Here is a tiny trained network, its code and every weight. The questions are about switching its units off for an input and a target symbol, where a switched-off unit gives its printed mean instead of its output.

import numpy as np


def w(rows, s, z=0):
    codes = np.array(rows[::2]) - 128.0
    scale = np.full(codes.shape[1], s)
    scale[-1] = z or s
    return codes * scale


def f(y):
    return y / 2 * (1 + np.tanh(0.7978845608 * (y + 0.044715 * y**3)))


def softmax(a):
    e = np.exp(a - a.max(-1, keepdims=True))
    return e / e.sum(-1, keepdims=True)


def log_softmax(a):
    a = a - a.max(-1, keepdims=True)
    return a - np.log(np.exp(a).sum(-1, keepdims=True))


def net(x, mask):
    ids = ['ΘΞαβγζησφ'.index(c) for c in x.split()]
    T = len(ids)
    res = E[ids] + P[:T]
    u = 0
    for l in range(2):
        q, k, v = (res @ M[l].T for M in (Q, K, V))
        z = softmax(np.where(np.tri(T) > 0, q @ k.T / 4**0.5, -1e9)) @ v
        res = res + np.where(mask[u], z, O[l][:, -1]) @ O[l][:, :-1]
        u += 1
        y = f(res @ A[l][:, :-1].T + A[l][:, -1])
        res = res + np.where(mask[u : u + 8], y, B[l][:, -1]) @ B[l][:, :-1]
        u += 8
    return log_softmax(res[-1] @ U[:, :-1].T + U[:, -1])


Q, K, V, O, A, B = {}, {}, {}, {}, {}, {}
E = w([
[163,173,62,159,170,115],'Θ',
[110,168,164,135,134,134],'Ξ',
[97,76,165,60,113,251],'α',
[160,61,84,227,106,57],'β',
[230,97,157,128,89,117],'γ',
[184,173,116,122,180,164],'ζ',
[185,134,111,58,176,240],'η',
[62,65,105,99,148,249],'σ',
[201,217,100,178,175,61],'φ',
],0.011)
P = w([
[79,178,146,82,158,145],'0',
[95,199,167,237,107,177],'1',
[88,130,30,176,28,120],'2',
[149,126,72,210,82,163],'3',
[147,97,252,144,251,144],'4',
[167,54,9,27,250,42],'5',
[101,54,95,128,174,141],'6',
[114,42,230,164,74,208],'7',
],0.011)
Q[0] = w([
[118,223,137,224,86,160],'L0H0',
[117,191,8,80,51,126],'L0H0',
[126,97,131,71,143,47],'L0H0',
[151,96,139,189,62,178],'L0H0',
],0.011)
K[0] = w([
[105,98,191,101,215,79],'L0H0',
[108,91,81,43,129,69],'L0H0',
[130,188,82,156,8,131],'L0H0',
[165,57,154,118,207,81],'L0H0',
],0.012)
V[0] = w([
[189,220,96,92,217,109],'L0H0',
[156,131,126,51,120,254],'L0H0',
[213,206,226,112,68,142],'L0H0',
[235,98,210,71,45,82],'L0H0',
],0.0089)
O[0] = w([
[226,192,110,28,143,78,112],'L0H0',
[38,51,143,105,188,8,134],'L0H0',
[146,133,21,140,219,82,114],'L0H0',
[111,103,49,161,206,130,4],'L0H0',
],0.012,0.0028)
A[0] = w([
[210,106,94,114,179,119,163],'L0N0',
[147,93,113,100,178,181,178],'L0N1',
[161,82,156,154,117,2,125],'L0N2',
[71,238,121,104,141,104,117],'L0N3',
[73,172,73,96,183,189,198],'L0N4',
[140,105,158,105,168,51,93],'L0N5',
[90,70,158,44,127,194,254],'L0N6',
[148,160,178,89,121,163,162],'L0N7',
],0.007,0.0065)
B[0] = w([
[148,134,74,218,55,119,207],'L0N0',
[108,148,107,208,132,43,180],'L0N1',
[120,197,137,45,132,116,207],'L0N2',
[115,45,189,254,137,182,131],'L0N3',
[115,246,103,248,124,71,173],'L0N4',
[36,49,83,41,145,106,169],'L0N5',
[199,167,87,132,66,40,254],'L0N6',
[156,200,139,174,189,80,193],'L0N7',
],0.0062,0.0074)
Q[1] = w([
[178,49,150,178,109,111],'L1H0',
[55,185,56,148,2,128],'L1H0',
[171,68,164,102,134,221],'L1H0',
[77,93,133,171,118,183],'L1H0',
],0.0073)
K[1] = w([
[99,14,164,221,182,227],'L1H0',
[213,73,73,61,110,63],'L1H0',
[59,140,75,206,74,127],'L1H0',
[144,48,76,123,80,252],'L1H0',
],0.0047)
V[1] = w([
[119,147,152,145,77,111],'L1H0',
[34,165,77,166,119,146],'L1H0',
[60,253,198,170,186,103],'L1H0',
[78,243,182,121,148,121],'L1H0',
],0.0067)
O[1] = w([
[104,97,175,97,155,162,240],'L1H0',
[94,109,131,148,115,126,137],'L1H0',
[112,105,85,119,1,122,254],'L1H0',
[130,114,68,107,45,112,208],'L1H0',
],0.0094,0.0034)
A[1] = w([
[224,152,105,173,158,128,82],'L1N0',
[143,54,71,16,129,102,132],'L1N1',
[59,155,177,186,178,107,201],'L1N2',
[128,133,123,11,70,193,119],'L1N3',
[215,172,179,201,58,174,205],'L1N4',
[182,140,254,20,105,134,171],'L1N5',
[54,52,173,178,96,254,3],'L1N6',
[150,133,62,48,172,8,26],'L1N7',
],0.0064,0.0049)
B[1] = w([
[83,56,124,82,70,102,171],'L1N0',
[166,142,177,133,169,107,169],'L1N1',
[107,155,75,74,128,176,155],'L1N2',
[107,157,143,158,174,148,156],'L1N3',
[75,121,88,67,145,153,249],'L1N4',
[2,162,108,190,133,101,179],'L1N5',
[189,51,171,108,169,66,143],'L1N6',
[129,167,151,158,164,226,186],'L1N7',
],0.009,0.013)
U = w([
[101,186,90,76,147,141,211],'Θ',
[181,79,129,125,107,127,230],'Ξ',
[130,17,106,49,170,125,140],'α',
[123,108,141,126,127,254,128],'β',
[125,113,80,164,164,142,49],'γ',
[224,179,179,172,120,124,156],'ζ',
[140,147,132,74,190,140,60],'η',
[126,117,166,159,104,116,49],'σ',
[147,101,71,33,125,114,1],'φ',
],0.0058,0.0059)

Each question gives the input, a string of symbols that net reads in full, and the target symbol t.
The units are the heads (4 rows each of Q, K, V and O) and the neurons (one row each of A and B). Each row of codes is followed by its name. A weight is (code - 128) times the scale printed after its matrix; where a second scale follows, it is the last column's (O, A, B and U).
mask holds one flag per unit, layer by layer, with each layer's heads first. A switched-off unit (its flag False) gives its mean, the last column of its rows in O or B, instead of its output. The means were averaged over made-up inputs and are rounded, as every weight is.
A unit's drop is (log p(t) with every unit on - log p(t) with that unit switched off) / (log p(t) with every unit on - log p(t) with every unit switched off).
The circuit of an input: a set's keep is (log p(t) with only the set's units on - log p(t) with every unit switched off) / (log p(t) with every unit on - log p(t) with every unit switched off). Starting from the 12 units with the biggest drops (on a tie, the unit counted first), units are removed one at a time, each time the one whose removal leaves the highest keep (on an exact tie, the one counted first), for as long as the keep stays at least 0.8.
units of the circuit, in order: the units of the circuit, biggest drop first
most important unit: the unit with the biggest drop
k most important neurons: the k neurons with the biggest drops, biggest first
k most important neurons of layer l: the k neurons of layer l with the biggest drops, biggest first
input α α α, target α: most important neuron of layer 1	[L1N5]
input φ σ σ ζ, target φ: units of the circuit, in order	[L0H0 L1H0]
input β Θ σ ζ α, target Θ: 2 most important neurons of layer 1	[L1N5 L1N4]
input β β γ γ β φ, target γ: units of the circuit, in order	[L0H0 L0N0]
input α σ α Θ σ γ ζ α, target σ: units of the circuit, in order	[L0H0 L1N5 L1N4]
input ζ φ Θ γ ζ β β γ, target ζ: 3 most important neurons of layer 1	[L1N4 L1N1 L1N7]
input σ σ β φ φ γ Ξ γ, target φ: 2 most important neurons	[L0N0 L1N4]
input β Θ β γ, target β: units of the circuit, in order	[L0H0 L1N4]
input β γ α φ, target β: units of the circuit, in order	[L0H0 L0N6]
input ζ Θ β, target ζ: units of the circuit, in order	[L0H0 L1N4 L1N1 L1N7]
input η β α Θ, target η: units of the circuit, in order	[L0H0 L1N7 L0N5 L1N1]
input β γ φ φ γ γ Ξ α, target γ: units of the circuit, in order	[L0H0 L0N4]
input η η β ζ, target η: 2 most important neurons of layer 0	[L0N5 L0N2]
input σ β σ β Θ β σ σ, target Θ: units of the circuit, in order	[L0H0 L1N5 L0N6]
input φ β γ β, target φ: 3 most important neurons of layer 1	[L1N0 L1N4 L1N5]
input β γ σ γ β γ, target σ: units of the circuit, in order	[L0H0 L1N4]
input β Θ ζ γ γ γ, target ζ: most important unit	L1N4
input σ β γ Ξ, target σ: 2 most important neurons	[L1N4 L1N5]
input η φ γ Θ γ, target φ: units of the circuit, in order	[L0H0 L1N4 L1H0]
input ζ γ β α, target ζ: 2 most important neurons	[L1N4 L1N1]
input σ σ β, target σ: 3 most important neurons	[L1N4 L1N5 L0N2]
